Below are the code and all the weights of a small trained network. Each question names an input and a class and asks about switching units off, where a switched-off unit gives its printed mean instead of its output.

import numpy as np


def w(rows, s, z=0):
    codes = np.array(rows[::2]) - 128.0
    scale = np.full(codes.shape[1], s)
    scale[-1] = z or s
    return codes * scale


def f(y):
    return y / 2 * (1 + np.tanh(0.7978845608 * (y + 0.044715 * y**3)))


def log_softmax(a):
    a = a - a.max(-1, keepdims=True)
    return a - np.log(np.exp(a).sum(-1, keepdims=True))


def net(x, mask):
    res = np.array(x, float).reshape(1, 6) / 4 @ E
    y = f(res @ A[0][:, :-1].T + A[0][:, -1])
    res = res + np.where(mask, y, B[0][:, -1]) @ B[0][:, :-1]
    return log_softmax(res[-1] @ U[:, :-1].T + U[:, -1])


A, B = {}, {}
E = w([
[138,129,128,133],'x0',
[124,129,130,126],'x1',
[182,119,172,30],'x2',
[150,154,16,92],'x3',
[141,128,124,134],'x4',
[131,3,95,110],'x5',
],0.0064)
A[0] = w([
[133,144,76,111,96],'N0',
[89,136,118,173,104],'N1',
[110,47,102,93,134],'N2',
[54,114,170,116,188],'N3',
[148,128,100,182,148],'N4',
[146,40,101,138,102],'N5',
[204,150,66,146,169],'N6',
[113,91,254,187,129],'N7',
[191,104,121,160,194],'N8',
[147,175,91,116,75],'N9',
[203,122,180,32,129],'N10',
[141,23,98,153,145],'N11',
[75,123,85,222,121],'N12',
[146,171,144,139,93],'N13',
[114,136,75,128,78],'N14',
[144,110,126,81,124],'N15',
[191,128,113,166,159],'N16',
[106,124,87,239,112],'N17',
[216,150,160,103,173],'N18',
[162,162,13,102,123],'N19',
[180,125,108,206,164],'N20',
[101,148,58,94,105],'N21',
[94,119,94,233,118],'N22',
[152,173,132,171,83],'N23',
[109,251,149,122,129],'N24',
[167,153,174,24,119],'N25',
[130,118,196,171,128],'N26',
[156,42,102,146,124],'N27',
[92,134,119,94,254],'N28',
[159,252,155,136,106],'N29',
[130,181,17,72,96],'N30',
],0.008,0.0069)
B[0] = w([
[138,112,164,105,123],'N0',
[144,104,107,104,127],'N1',
[61,122,105,125,171],'N2',
[137,216,144,122,187],'N3',
[133,153,102,120,148],'N4',
[60,83,139,94,149],'N5',
[118,187,160,126,176],'N6',
[145,182,214,9,195],'N7',
[99,197,112,140,188],'N8',
[116,88,157,87,116],'N9',
[183,123,26,87,187],'N10',
[24,146,121,79,187],'N11',
[173,127,58,76,163],'N12',
[106,79,130,107,118],'N13',
[144,99,150,94,115],'N14',
[129,121,103,120,140],'N15',
[122,149,124,138,152],'N16',
[173,106,53,82,157],'N17',
[117,167,66,115,183],'N18',
[139,170,222,69,176],'N19',
[137,166,94,130,161],'N20',
[138,128,169,92,135],'N21',
[174,115,65,75,160],'N22',
[109,73,112,108,118],'N23',
[4,96,89,112,175],'N24',
[145,109,45,74,169],'N25',
[128,146,159,70,152],'N26',
[54,112,130,98,161],'N27',
[111,252,92,184,253],'N28',
[8,48,112,96,165],'N29',
[136,137,214,32,163],'N30',
],0.018,0.0056)
U = w([
[131,164,81,109,254],'0',
[122,175,91,115,213],'1',
[200,101,11,53,60],'2',
[26,82,105,108,42],'3',
[164,156,196,56,38],'4',
[134,176,94,157,195],'5',
[150,98,190,253,116],'6',
[217,27,112,160,40],'7',
],0.0066,0.0039)

Each question gives the input, the list of numbers given to net, and the class t.
The units are the neurons (one row each of A and B). Each row of codes is followed by its name. A weight is (code - 128) times the scale printed after its matrix; where a second scale follows, it is the last column's (A, B and U).
mask holds one flag per neuron, in row order. A switched-off neuron (its flag False) gives its mean, the last column of its row in B, instead of its output. The means were averaged over made-up inputs and are rounded, as every weight is.
A unit's drop is (log p(t) with every unit on - log p(t) with that unit switched off) / (log p(t) with every unit on - log p(t) with every unit switched off).
The circuit of an input: a set's keep is (log p(t) with only the set's units on - log p(t) with every unit switched off) / (log p(t) with every unit on - log p(t) with every unit switched off). Starting from the 12 units with the biggest drops (on a tie, the unit counted first), units are removed one at a time, each time the one whose removal leaves the highest keep (on an exact tie, the one counted first), for as long as the keep stays at least 0.8.
units of the circuit, in order: the units of the circuit, biggest drop first
k most important neurons: the k neurons with the biggest drops, biggest first
drop of u: that unit's drop, to one decimal
input [4,3,-4,-8,3,3], class 4: units of the circuit, in order -> [N7]
input [4,-4,2,7,2,4], class 4: units of the circuit, in order -> [N19, N30]
input [-6,7,0,8,4,-2], class 4: units of the circuit, in order -> [N30, N19]
input [2,-1,-6,2,1,0], class 2: units of the circuit, in order -> [N17, N12]
input [-7,-1,-4,8,3,5], class 4: 2 most important neurons -> [N19, N30]
input [6,-5,7,8,3,7], class 4: 2 most important neurons -> [N19, N30]
input [-3,7,8,-6,-1,-7], class 2: units of the circuit, in order -> [N10, N25]
input [-3,0,-7,5,3,-5], class 2: 2 most important neurons -> [N17, N12]
input [-5,1,3,5,5,-6], class 3: units of the circuit, in order -> [N29, N24]
input [-3,0,3,6,3,-2], class 4: units of the circuit, in order -> [N30, N19]
input [6,4,7,2,-3,3], class 2: 2 most important neurons -> [N10, N25]
input [-6,2,1,-7,3,-7], class 3: 3 most important neurons -> [N29, N24, N19]
input [1,-2,-2,-6,6,-4], class 4: 2 most important neurons -> [N7, N26]
input [5,4,8,7,-5,-7], class 2: units of the circuit, in order -> [N25]
input [4,-2,-8,2,2,8], class 2: 4 most important neurons -> [N12, N17, N22, N24]
input [-5,-1,-7,1,6,-2], class 2: drop of N17 -> 0.3
input [-4,1,2,7,-3,3], class 4: drop of N2 -> 0.0
input [5,2,-5,7,-7,-4], class 4: drop of N10 -> 0.1
